Below are the code and all the weights of a small trained network. Each question names an input and a class and asks about switching units off, where a switched-off unit gives its printed mean instead of its output.

import numpy as np


def w(rows, s, z=0):
    codes = np.array(rows[::2]) - 128.0
    scale = np.full(codes.shape[1], s)
    scale[-1] = z or s
    return codes * scale


def norm(h):
    return h / np.sqrt((h * h).mean(-1, keepdims=True) + 1e-5)


def f(y):
    return np.maximum(y, 0)


def log_softmax(a):
    a = a - a.max(-1, keepdims=True)
    return a - np.log(np.exp(a).sum(-1, keepdims=True))


def net(x, mask):
    res = np.array(x, float).reshape(1, 7) / 4 @ E
    u = 0
    for l in range(4):
        y = f(norm(res) @ A[l][:, :-1].T + A[l][:, -1])
        res = res + np.where(mask[u : u + 8], y, B[l][:, -1]) @ B[l][:, :-1]
        u += 8
    return log_softmax(norm(res)[-1] @ U[:, :-1].T + U[:, -1])


A, B = {}, {}
E = w([
[144,141,145,4,128,149,150],'x0',
[129,129,129,127,128,128,128],'x1',
[166,87,155,147,134,149,205],'x2',
[128,127,127,129,129,128,127],'x3',
[127,129,129,128,127,128,128],'x4',
[126,128,128,129,128,128,129],'x5',
[126,60,141,82,102,233,72],'x6',
],0.0018)
A[0] = w([
[175,89,176,159,124,165,244,157],'L0N1',
[83,26,198,165,135,156,78,39],'L0N2',
[91,210,128,127,75,167,56,111],'L0N3',
[142,181,147,21,131,138,171,141],'L0N4',
[122,63,166,152,177,218,172,6],'L0N5',
[94,179,160,174,67,154,180,15],'L0N6',
[251,130,168,132,121,56,165,231],'L0N7',
[92,27,211,200,69,217,23,91],'L0N8',
],0.0017,0.0011)
B[0] = w([
[192,33,88,180,180,95,170,222],'L0N1',
[137,127,84,150,6,87,96,176],'L0N2',
[117,81,84,157,206,98,118,181],'L0N3',
[32,129,176,93,152,89,190,207],'L0N4',
[180,161,129,151,42,136,107,164],'L0N5',
[119,112,135,149,207,92,147,132],'L0N6',
[21,143,68,156,192,145,120,227],'L0N7',
[168,118,6,99,146,83,76,249],'L0N8',
],0.0023,0.0017)
A[1] = w([
[253,103,142,144,120,142,219,2],'L1N1',
[85,183,166,77,110,112,154,46],'L1N2',
[174,163,169,128,116,161,197,21],'L1N3',
[152,126,116,221,140,143,84,251],'L1N4',
[177,115,106,97,81,167,120,99],'L1N5',
[211,107,172,138,38,139,140,65],'L1N6',
[89,164,123,169,187,90,175,113],'L1N7',
[139,89,99,75,87,201,110,162],'L1N8',
],0.0032,0.00062)
B[1] = w([
[33,105,134,102,93,111,60,204],'L1N1',
[254,165,72,125,117,139,106,176],'L1N2',
[64,73,121,110,149,88,147,148],'L1N3',
[204,89,96,175,18,104,120,254],'L1N4',
[108,103,168,179,193,161,144,188],'L1N5',
[172,87,104,102,139,247,189,159],'L1N6',
[102,147,189,75,92,143,116,254],'L1N7',
[122,154,206,241,147,135,111,239],'L1N8',
],0.0026,0.0022)
A[2] = w([
[145,108,121,184,28,65,117,20],'L2N1',
[130,136,201,139,59,164,188,2],'L2N2',
[92,84,219,73,160,213,72,48],'L2N3',
[175,55,88,159,122,233,63,124],'L2N4',
[135,73,155,4,122,154,101,112],'L2N5',
[237,173,66,202,125,44,235,200],'L2N6',
[139,131,91,246,46,38,134,49],'L2N7',
[215,64,42,86,109,189,59,145],'L2N8',
],0.0021,0.00066)
B[2] = w([
[98,189,181,105,193,195,130,205],'L2N1',
[170,142,97,153,201,98,141,138],'L2N2',
[120,177,150,217,139,121,114,193],'L2N3',
[175,139,93,134,119,35,118,235],'L2N4',
[122,171,129,221,150,110,123,180],'L2N5',
[156,57,142,94,142,250,115,235],'L2N6',
[140,123,204,76,165,196,72,255],'L2N7',
[134,101,103,202,49,50,141,214],'L2N8',
],0.0026,0.0023)
A[3] = w([
[180,92,182,125,126,115,178,254],'L3N1',
[138,210,183,126,69,161,48,33],'L3N2',
[84,146,85,46,136,38,207,185],'L3N3',
[158,170,167,209,105,144,12,190],'L3N4',
[73,255,50,94,87,65,45,119],'L3N5',
[109,226,112,140,143,151,4,80],'L3N6',
[99,67,165,175,115,207,87,173],'L3N7',
[101,54,210,249,160,148,116,147],'L3N8',
],0.0028,0.0007)
B[3] = w([
[110,87,130,187,148,184,130,172],'L3N1',
[62,122,157,183,125,71,94,178],'L3N2',
[113,76,73,122,57,84,95,174],'L3N3',
[68,110,138,110,123,108,178,254],'L3N4',
[215,155,116,119,143,254,152,199],'L3N5',
[88,115,175,130,114,28,133,207],'L3N6',
[141,186,125,89,176,108,158,220],'L3N7',
[157,183,118,56,150,172,134,251],'L3N8',
],0.0038,0.0039)
U = w([
[19,196,223,141,154,55,98,250],'0',
[164,141,177,111,233,233,205,250],'1',
[123,87,67,207,54,31,26,112],'2',
[240,31,59,205,85,190,138,15],'3',
[234,219,48,40,65,131,104,45],'4',
[34,12,65,78,96,56,213,1],'5',
],0.011,0.00093)

Each question gives the input, the list of numbers given to net, and the class t.
The units are the neurons (one row each of A and B). Each row of codes is followed by its name. A weight is (code - 128) times the scale printed after its matrix; where a second scale follows, it is the last column's (A, B and U).
mask holds one flag per neuron, layer by layer. A switched-off neuron (its flag False) gives its mean, the last column of its row in B, instead of its output. The means were averaged over made-up inputs and are rounded, as every weight is.
A unit's drop is (log p(t) with every unit on - log p(t) with that unit switched off) / (log p(t) with every unit on - log p(t) with every unit switched off).
The circuit of an input: a set's keep is (log p(t) with only the set's units on - log p(t) with every unit switched off) / (log p(t) with every unit on - log p(t) with every unit switched off). Starting from the 12 units with the biggest drops (on a tie, the unit counted first), units are removed one at a time, each time the one whose removal leaves the highest keep (on an exact tie, the one counted first), for as long as the keep stays at least 0.8.
units of the circuit, in order: the units of the circuit, biggest drop first
most important unit: the unit with the biggest drop
top k neurons: the k neurons with the biggest drops, biggest first
top k neurons in layer l: the k neurons of layer l with the biggest drops, biggest first
input [4,2,0,4,-6,2,-7], class 4: units of the circuit, in order	L3N4; L3N3
input [5,1,-7,0,-3,-8,-7], class 4: units of the circuit, in order	L3N5
input [6,-8,-2,-2,-8,-2,-7], class 4: units of the circuit, in order	L3N3; L3N5
input [1,2,0,-1,0,2,-8], class 4: units of the circuit, in order	L1N8; L3N4; L3N6
input [-2,7,-5,2,4,4,1], class 2: top 3 neurons in layer 0	L0N3; L0N4; L0N8
input [2,-3,-2,2,-2,-5,-6], class 4: units of the circuit, in order	L3N5; L3N3
input [1,-5,2,0,7,-8,0], class 5: units of the circuit, in order	L1N8; L0N4
input [1,-2,-7,-3,-8,6,7], class 0: units of the circuit, in order	L1N8; L3N6
input [5,-1,5,2,-5,6,0], class 5: top 2 neurons in layer 2	L2N7; L2N6
input [2,3,-5,0,6,3,-6], class 4: top 2 neurons	L3N5; L1N8
input [2,-3,-3,-5,7,4,2], class 0: top 2 neurons	L1N4; L3N6
input [6,-1,0,-1,8,7,2], class 0: top 3 neurons in layer 2	L2N6; L2N3; L2N5
input [-5,2,0,-1,-5,-8,6], class 2: top 4 neurons	L0N8; L3N5; L0N1; L2N6
input [3,2,-6,-6,-8,7,-8], class 4: units of the circuit, in order	L3N5
input [5,4,-6,-1,3,0,-6], class 4: units of the circuit, in order	L3N5; L3N3
input [1,7,-7,-5,-2,-6,-4], class 4: top 3 neurons	L3N5; L1N8; L1N4
input [0,-4,4,5,7,5,-8], class 1: top 2 neurons in layer 2	L2N6; L2N4
input [3,-4,-8,-5,-1,-7,3], class 0: top 2 neurons in layer 3	L3N6; L3N5
input [7,8,8,2,6,3,0], class 5: top 3 neurons in layer 2	L2N7; L2N6; L2N1
input [4,8,0,2,-4,5,-2], class 4: most important unit	L1N2
input [8,-1,-7,-2,-5,-7,2], class 0: top 2 neurons	L3N6; L3N2
